Where the symbols take the items:
ψ: z650->z863, z83->z958, z854->z962, z80->z674, z674->z231, z331->z206, z767->z331, z579->z843, z162->z728, z773->z340, z701->z254, z738->z301, z118->z854, z510->z39, z758->z198, z272->z701, z254->z767, z504->z425, z141->z660, z728->z577, z843->z342, z620->z876, z266->z118, z749->z162, z938->z272, z660->z938, z538->z936, z46->z510, z193->z650, z342->z35, z140->z615, z936->z419, z419->z141, z301->z140, z231->z321, z577->z504, z206->z738, z876->z611, z35->z80, z611->z193, z321->z540, z146->z266, z39->z773, z540->z749, z340->z83, z958->z758, z425->z538, z962->z620, z198->z146, z863->z579, z615->z46
η: z650->z843, z83->z198, z854->z876, z80->z321, z674->z540, z331->z301, z767->z738, z579->z35, z162->z504, z773->z958, z701->z331, z738->z615, z118->z620, z510->z340, z758->z266, z272->z767, z254->z206, z504->z936, z141->z272, z728->z425, z843->z80, z620->z193, z266->z962, z749->z577, z938->z254, z660->z701, z538->z141, z46->z773, z193->z579, z342->z674, z140->z510, z936->z660, z419->z938, z301->z46, z231->z749, z577->z538, z206->z140, z876->z650, z35->z231, z611->z863, z321->z162, z146->z854, z39->z83, z540->z728, z340->z758, z958->z146, z425->z419, z962->z611, z198->z118, z863->z342, z615->z39
γ: z650->z193, z83->z340, z854->z118, z80->z35, z674->z80, z331->z767, z767->z254, z579->z863, z162->z749, z773->z39, z701->z272, z738->z206, z118->z266, z510->z46, z758->z958, z272->z938, z254->z701, z504->z577, z141->z419, z728->z162, z843->z579, z620->z962, z266->z146, z749->z540, z938->z660, z660->z141, z538->z425, z46->z615, z193->z611, z342->z843, z140->z301, z936->z538, z419->z936, z301->z738, z231->z674, z577->z728, z206->z331, z876->z620, z35->z342, z611->z876, z321->z231, z146->z198, z39->z510, z540->z321, z340->z773, z958->z83, z425->z504, z962->z854, z198->z758, z863->z650, z615->z140
φ: z650->z962, z83->z46, z854->z758, z80->z863, z674->z579, z331->z938, z767->z660, z579->z876, z162->z674, z773->z140, z701->z419, z738->z701, z118->z958, z510->z738, z758->z39, z272->z936, z254->z141, z504->z540, z141->z504, z728->z231, z843->z611, z620->z146, z266->z83, z749->z80, z938->z538, z660->z425, z538->z162, z46->z206, z193->z854, z342->z193, z140->z767, z936->z728, z419->z577, z301->z254, z231->z843, z577->z321, z206->z272, z876->z266, z35->z650, z611->z118, z321->z342, z146->z340, z39->z301, z540->z35, z340->z615, z958->z510, z425->z749, z962->z198, z198->z773, z863->z620, z615->z331
ξ: z650->z854, z83->z615, z854->z958, z80->z650, z674->z863, z331->z660, z767->z141, z579->z620, z162->z80, z773->z301, z701->z936, z738->z272, z118->z83, z510->z206, z758->z510, z272->z538, z254->z419, z504->z321, z141->z577, z728->z674, z843->z876, z620->z198, z266->z340, z749->z35, z938->z425, z660->z504, z538->z749, z46->z331, z193->z118, z342->z611, z140->z254, z936->z162, z419->z728, z301->z701, z231->z579, z577->z231, z206->z938, z876->z146, z35->z193, z611->z266, z321->z843, z146->z773, z39->z738, z540->z342, z340->z140, z958->z46, z425->z540, z962->z758, z198->z39, z863->z962, z615->z767

In the rows, 59 stands for zero.

The rows follow the links: the fewer symbols apart two items are, the more alike their rows tend to be.

Each row is also shifted at random along 4 hidden directions that mean nothing.

Rows with their items:
[44,66,65,48,75,55,71,66,46,51,55,50,57,55,44,59,50,51,66,51,58,60,48,73,64,59,46,56,49,40,73,58,48,63,61,46,65,64,52,54,62]
item: z936
[64,55,66,55,50,52,60,39,47,62,61,55,58,60,58,64,65,59,72,62,57,64,65,52,73,57,46,62,47,77,60,57,60,60,56,59,55,85,54,56,68]
item: z938
[78,58,57,69,60,70,58,62,71,59,59,71,64,57,70,61,60,65,53,59,60,60,64,47,51,56,71,57,72,62,49,60,68,57,57,71,57,52,65,61,55]
item: z962
[80,49,52,58,48,46,44,46,55,67,69,53,55,65,57,62,71,57,64,69,55,62,68,57,72,65,56,65,51,65,63,55,66,58,64,53,60,63,54,62,70]
item: z767
[59,57,45,58,54,59,55,78,68,62,66,56,63,73,53,58,66,59,46,64,64,61,59,76,45,76,69,70,66,43,62,50,53,67,75,52,74,35,64,52,51]
item: z83
[50,51,56,57,56,55,56,49,52,61,68,57,62,62,56,67,69,57,67,63,57,70,68,53,68,65,52,65,53,58,63,49,64,65,65,57,65,69,55,51,65]
item: z206
[11,57,51,54,54,61,62,69,61,61,66,55,65,73,51,63,67,60,53,61,64,66,60,72,49,75,60,71,60,48,62,46,51,71,73,53,73,52,62,45,52]
item: z39
[41,71,64,49,57,52,68,68,54,60,48,47,52,65,49,48,50,58,57,55,64,48,42,86,54,59,54,59,52,62,67,68,39,59,59,47,57,58,58,62,55]
item: z728
[71,54,60,65,42,71,64,49,67,65,64,68,68,68,70,67,69,71,58,62,64,68,69,45,51,63,63,69,66,83,44,51,63,66,60,75,59,72,67,49,52]
item: z758
[67,65,72,58,67,59,67,51,52,55,51,60,56,48,61,58,50,58,68,53,58,56,55,53,68,46,51,50,54,67,60,67,59,54,48,62,49,75,56,65,64]
item: z162
[46,48,54,68,61,66,52,52,64,59,69,70,66,56,68,69,68,60,61,64,56,71,74,37,63,61,65,60,66,55,53,51,77,60,61,70,63,59,60,57,63]
item: z958
[66,49,51,59,48,52,48,51,58,65,70,56,60,68,58,64,73,59,60,69,58,66,69,57,65,68,59,68,56,63,61,50,64,62,67,57,64,61,57,56,64]
item: z301
[68,65,69,66,65,76,72,60,66,54,52,72,65,52,70,61,51,67,58,51,62,60,58,46,51,50,63,54,70,68,47,63,62,59,51,75,53,66,65,58,52]
item: z193
[47,63,64,67,55,67,60,56,67,61,53,68,59,55,72,56,55,67,57,59,60,53,60,50,55,50,66,54,67,77,49,69,64,52,50,72,48,61,64,68,57]
item: z650
[69,65,70,63,73,65,67,56,57,52,50,66,58,44,65,58,47,58,65,52,56,56,55,47,64,44,57,47,61,60,57,69,64,52,46,66,50,67,58,67,63]
item: z674
[27,57,57,67,68,69,59,66,68,55,61,70,65,53,66,62,59,61,54,58,58,63,64,48,54,58,68,56,70,49,54,57,69,59,59,67,62,48,63,59,57]
item: z854
[32,63,67,48,47,52,69,51,46,63,57,47,57,69,50,60,61,60,67,58,63,61,54,73,62,63,45,67,46,74,63,57,43,65,61,52,59,80,56,50,59]
item: z660
[48,57,64,55,64,49,57,47,47,58,60,54,54,53,55,60,58,53,70,60,54,60,60,55,77,54,48,55,48,60,67,62,62,56,55,54,56,73,51,64,71]
item: z419
[31,61,63,56,67,48,55,56,50,57,56,52,50,51,54,54,53,52,66,58,54,52,54,63,74,52,52,51,50,55,69,68,60,51,54,50,54,61,52,70,70]
item: z504

The symbols that take the first to the second take the third to the fourth, perhaps in another order. What is the fourth?
Answer with the item's name.
[70,52,57,57,62,60,61,54,53,57,68,59,65,62,54,69,66,56,65,61,58,72,67,53,64,66,52,64,55,49,63,47,62,68,66,58,69,67,56,47,62]
to [89,58,62,53,55,51,59,51,49,61,61,52,57,62,52,62,63,57,67,60,59,62,60,63,68,62,49,63,49,63,65,56,55,62,61,52,60,72,55,56,64]
as [79,57,62,53,61,53,61,52,48,57,63,53,59,60,51,64,62,55,68,59,58,66,61,60,68,62,48,61,50,55,66,53,57,64,62,53,64,71,53,52,65]
to z425

[27,52,53,54,57,45,50,55,50,61,67,50,55,63,50,61,66,52,64,66,55,63,63,65,71,67,53,63,49,50,70,53,60,61,66,47,66,58,52,58,68]
to [74,63,65,56,65,52,60,54,51,57,54,55,53,52,56,56,53,55,66,57,56,54,54,61,70,52,52,53,52,60,65,67,58,54,53,53,53,66,54,67,66]
as [44,55,54,67,64,69,56,65,68,57,64,69,65,57,66,64,62,61,54,61,59,64,66,48,54,61,68,59,70,50,54,55,69,61,62,67,63,49,63,58,57]
to z46

[20,61,61,61,59,74,71,66,66,57,59,67,69,64,62,65,60,66,54,55,65,67,61,56,44,63,63,64,69,59,51,51,56,68,63,69,65,60,66,46,48]
to [80,48,51,67,51,62,48,53,66,64,69,65,64,63,66,65,72,62,57,67,58,67,73,46,60,65,66,65,65,63,53,51,72,61,64,67,62,56,62,57,61]
as [41,58,50,64,66,66,56,75,70,57,63,65,63,60,61,58,60,59,48,61,60,60,61,61,48,65,71,59,70,41,58,56,64,61,65,61,67,37,63,59,54]
to z83

[73,56,60,53,51,60,66,52,52,61,65,55,65,70,54,67,68,61,64,60,63,70,64,60,59,68,51,70,53,65,59,46,53,71,66,59,66,75,58,43,57]
to [64,58,63,61,54,45,47,43,52,64,56,55,49,52,63,54,58,56,67,64,53,51,61,54,77,49,55,52,50,75,62,72,66,46,49,57,46,69,53,76,73]
as [49,62,57,66,56,58,49,62,70,63,54,64,54,55,69,50,56,62,53,62,58,47,58,58,58,52,71,53,65,69,54,73,66,47,52,64,49,47,63,76,60]
to z958

[59,68,64,60,84,64,67,75,60,48,51,62,58,44,57,54,44,53,56,50,57,53,49,62,57,51,62,46,64,35,64,68,59,55,54,57,59,45,57,66,59]
to [12,70,62,55,68,55,64,74,59,56,49,54,53,56,54,48,47,55,55,54,61,46,44,78,54,56,61,53,59,49,66,71,49,54,56,50,57,46,58,68,57]
as [50,74,66,52,65,60,72,74,59,56,46,53,55,59,53,49,46,59,55,51,64,48,42,80,49,56,58,56,58,57,63,68,41,59,56,53,57,55,61,61,52]
to z540

[52,49,58,61,61,64,60,49,57,58,70,65,67,59,61,72,69,59,66,61,57,75,72,41,65,63,55,64,59,55,57,45,69,67,64,66,66,70,58,47,62]
to [64,56,59,52,64,57,65,59,50,56,65,53,62,63,49,66,63,55,65,58,59,69,60,63,63,67,49,65,52,46,67,48,54,69,67,52,71,67,54,46,60]
as [56,66,63,62,88,68,66,76,62,46,52,66,60,42,59,56,44,53,56,50,56,55,51,56,57,50,64,45,67,31,63,66,63,55,54,59,60,44,59,66,59]
to z620

[67,52,53,56,52,54,55,54,55,63,68,55,61,68,54,65,69,58,62,65,59,67,66,61,62,69,56,68,54,57,63,48,59,66,68,55,67,62,57,51,61]
to [32,55,58,54,49,42,49,45,50,65,62,49,51,62,54,57,65,55,67,66,56,56,61,63,75,60,51,61,46,70,67,62,59,55,59,49,56,69,52,65,71]
as [35,62,73,54,59,56,69,42,45,57,54,56,57,54,58,62,55,59,73,55,57,61,58,53,72,50,44,56,48,74,61,62,56,58,50,60,51,87,54,58,66]
to z321

[43,53,56,57,55,63,63,57,57,60,67,59,67,67,56,68,68,60,60,61,62,71,66,57,56,69,56,68,59,56,58,45,58,70,68,60,69,65,60,44,56]
to [24,47,51,66,62,61,48,52,61,59,72,65,64,57,63,68,70,57,62,66,54,70,74,42,67,64,63,61,62,50,58,50,76,61,64,63,65,56,57,57,66]
as [30,64,60,54,65,46,53,62,53,59,54,50,49,54,53,50,52,52,61,59,56,49,50,72,69,55,56,53,51,52,70,70,55,51,56,46,56,53,53,72,67]
to z538

[60,71,72,60,72,74,79,67,61,50,48,66,63,51,62,58,45,63,59,47,63,57,50,57,49,49,58,52,66,58,54,64,53,61,51,68,55,65,63,56,51]
to [67,54,50,62,43,62,52,60,69,67,66,62,63,72,64,61,70,66,52,67,63,62,67,61,50,69,69,69,66,69,52,53,60,63,67,64,63,52,65,55,53]
as [87,52,55,57,59,54,55,53,53,60,68,56,61,62,54,66,67,55,64,63,57,68,66,57,67,66,54,64,54,51,65,49,63,64,66,54,67,63,55,53,65]
to z162

[54,53,51,61,65,64,57,66,62,57,69,62,66,62,56,66,66,56,55,62,59,69,66,57,55,69,63,64,64,39,61,47,64,67,70,58,72,49,60,50,57]
to [37,49,55,58,57,47,47,45,50,62,69,54,56,59,55,64,68,53,68,67,53,65,68,53,77,62,52,61,49,58,66,55,68,58,62,53,61,67,51,60,72]
as [52,65,65,63,74,78,74,71,66,50,54,71,68,52,64,63,50,63,55,50,61,63,56,52,47,55,63,55,72,48,52,58,59,64,57,70,61,55,65,53,49]
to z340

[66,54,58,57,56,44,47,45,50,62,64,53,52,56,56,59,64,53,68,66,53,59,64,56,78,58,52,58,48,63,67,62,66,53,58,52,56,66,51,67,73]
to [47,51,68,59,67,65,67,38,46,53,68,64,67,51,59,77,65,57,77,57,54,79,72,33,75,57,44,59,53,58,59,46,71,68,58,67,63,88,53,45,68]
as [52,66,65,59,64,56,60,60,58,58,50,57,53,52,61,52,50,58,61,56,58,49,52,63,63,50,58,51,57,65,61,72,57,51,50,57,50,60,57,70,62]
to z504

[45,57,53,61,65,69,63,73,67,57,64,65,67,63,58,64,61,60,52,58,61,66,61,60,47,68,66,63,69,43,57,50,60,68,68,62,70,46,64,50,51]
to [63,47,51,60,59,48,43,49,53,62,71,55,57,58,56,64,70,52,65,68,52,65,71,52,75,64,57,61,52,51,67,53,72,58,65,53,64,58,52,61,72]
as [98,66,72,53,60,59,73,52,49,57,51,55,58,57,56,59,52,60,68,52,61,58,52,62,62,52,47,58,51,70,61,63,49,60,53,58,54,80,57,56,59]
to z579

[87,65,61,59,48,49,53,56,61,66,50,54,49,60,63,47,55,61,58,62,60,43,52,70,62,52,62,56,56,80,59,76,55,48,52,56,46,58,60,76,62]
to [46,66,62,58,62,52,58,64,58,60,50,55,51,54,58,49,50,57,58,57,58,47,50,69,62,52,60,52,56,61,63,73,55,50,53,54,51,53,58,72,62]
as [44,63,68,65,79,64,61,57,58,51,53,67,57,39,66,58,48,55,64,53,53,55,57,44,69,44,59,44,62,52,59,70,71,50,47,64,51,61,56,71,66]
to z35

